Below is a small trained network, with its code and all its weights. Each question gives an input and a class and asks what happens when units are switched off, that is, made to give their printed mean instead of their output.

import numpy as np


def w(rows, s, z=0):
    codes = np.array(rows[::2]) - 128.0
    scale = np.full(codes.shape[1], s)
    scale[-1] = z or s
    return codes * scale


def norm(h):
    return h / np.sqrt((h * h).mean(-1, keepdims=True) + 1e-5)


def f(y):
    return np.maximum(y, 0)


def log_softmax(a):
    a = a - a.max(-1, keepdims=True)
    return a - np.log(np.exp(a).sum(-1, keepdims=True))


def net(x, mask):
    res = np.array(x, float).reshape(1, 5) / 4 @ E
    u = 0
    for l in range(2):
        y = f(norm(res) @ A[l][:, :-1].T + A[l][:, -1])
        res = res + np.where(mask[u : u + 9], y, B[l][:, -1]) @ B[l][:, :-1]
        u += 9
    return log_softmax(norm(res)[-1] @ U[:, :-1].T + U[:, -1])


A, B = {}, {}
E = w([
[122,125,128,128,138,128],'x0',
[159,94,233,106,108,254],'x1',
[113,114,130,133,137,128],'x2',
[172,109,190,131,194,33],'x3',
[68,216,105,235,122,106],'x4',
],0.0084)
A[0] = w([
[100,199,194,147,156,174,47],'L0N1',
[98,162,231,225,123,156,2],'L0N2',
[146,132,116,223,153,148,170],'L0N3',
[81,122,77,120,112,83,94],'L0N4',
[183,145,175,155,151,140,60],'L0N5',
[116,135,87,119,93,164,53],'L0N6',
[96,127,132,101,157,144,112],'L0N7',
[156,117,127,140,147,250,139],'L0N8',
[78,216,121,123,117,189,60],'L0N9',
],0.011,0.0047)
B[0] = w([
[94,125,186,169,2,7,187],'L0N1',
[97,80,128,134,59,49,218],'L0N2',
[67,199,134,120,108,93,227],'L0N3',
[177,102,136,111,122,181,218],'L0N4',
[64,66,161,114,104,93,175],'L0N5',
[114,51,184,139,107,67,171],'L0N6',
[133,171,107,131,99,114,140],'L0N7',
[144,214,147,67,133,188,253],'L0N8',
[113,173,138,136,137,144,205],'L0N9',
],0.0093,0.0056)
A[1] = w([
[83,153,17,56,82,189,207],'L1N1',
[61,151,69,148,112,155,9],'L1N2',
[85,158,77,233,97,108,8],'L1N3',
[153,79,121,128,184,91,4],'L1N4',
[159,107,209,67,74,128,246],'L1N5',
[101,135,162,91,92,179,128],'L1N6',
[42,245,104,206,129,101,125],'L1N7',
[158,127,148,150,101,41,91],'L1N8',
[137,78,65,48,134,103,104],'L1N9',
],0.011,0.0028)
B[1] = w([
[9,42,82,158,2,130,208],'L1N1',
[199,108,157,166,25,163,159],'L1N2',
[213,86,121,77,182,185,193],'L1N3',
[217,176,98,101,111,211,150],'L1N4',
[86,130,121,153,191,142,234],'L1N5',
[186,125,132,106,199,40,182],'L1N6',
[149,148,127,181,225,174,249],'L1N7',
[153,75,45,59,104,144,187],'L1N8',
[132,176,149,167,14,52,177],'L1N9',
],0.0079,0.011)
U = w([
[53,80,103,147,38,40,254],'0',
[137,166,21,237,136,218,97],'1',
[74,140,136,16,114,234,65],'2',
[57,237,181,206,94,151,98],'3',
[233,115,39,56,99,44,51],'4',
[187,164,38,174,249,96,140],'5',
[155,112,186,69,233,122,121],'6',
],0.015,0.0055)

Each question gives the input, the list of numbers given to net, and the class t.
The units are the neurons (one row each of A and B). Each row of codes is followed by its name. A weight is (code - 128) times the scale printed after its matrix; where a second scale follows, it is the last column's (A, B and U).
mask holds one flag per neuron, layer by layer. A switched-off neuron (its flag False) gives its mean, the last column of its row in B, instead of its output. The means were averaged over made-up inputs and are rounded, as every weight is.
A unit's drop is (log p(t) with every unit on - log p(t) with that unit switched off) / (log p(t) with every unit on - log p(t) with every unit switched off).
The circuit of an input: a set's keep is (log p(t) with only the set's units on - log p(t) with every unit switched off) / (log p(t) with every unit on - log p(t) with every unit switched off). Starting from the 12 units with the biggest drops (on a tie, the unit counted first), units are removed one at a time, each time the one whose removal leaves the highest keep (on an exact tie, the one counted first), for as long as the keep stays at least 0.8.
units of the circuit, in order: the units of the circuit, biggest drop first
most important unit: the unit with the biggest drop
k most important neurons: the k neurons with the biggest drops, biggest first
top k neurons in layer l: the k neurons of layer l with the biggest drops, biggest first
drop of u: that unit's drop, to one decimal
input [3,-6,4,1,-1], class 4: most important unit => L0N8
input [8,7,-2,-1,2], class 3: units of the circuit, in order => [L0N1, L1N1]
input [-6,0,6,-1,-8], class 0: units of the circuit, in order => [L1N9, L1N3]
input [2,-1,3,7,-6], class 4: top 2 neurons in layer 1 => [L1N7, L1N9]
input [8,-1,-6,-8,0], class 0: top 2 neurons in layer 0 => [L0N6, L0N3]
input [-2,0,8,0,6], class 1: 2 most important neurons => [L1N7, L1N3]
input [-3,-8,1,-5,1], class 1: top 2 neurons in layer 0 => [L0N2, L0N5]
input [-3,-2,8,0,-7], class 0: 2 most important neurons => [L1N9, L1N3]
input [-4,4,1,8,1], class 0: top 2 neurons in layer 1 => [L1N7, L1N3]
input [-3,-5,-2,2,7], class 5: top 2 neurons in layer 1 => [L1N1, L1N3]
input [1,3,-6,3,8], class 0: 2 most important neurons => [L0N2, L0N1]
input [-7,-1,6,3,5], class 5: 2 most important neurons => [L1N7, L1N1]
input [5,-3,-4,1,5], class 5: 2 most important neurons => [L1N7, L0N8]
input [-6,-6,7,1,6], class 5: units of the circuit, in order => [L1N3]
input [2,6,-1,-6,1], class 3: drop of L0N9 => 0.2
input [-2,-7,7,-3,2], class 1: drop of L1N7 => 0.3
input [-6,-6,7,8,0], class 4: drop of L1N8 => 0.4
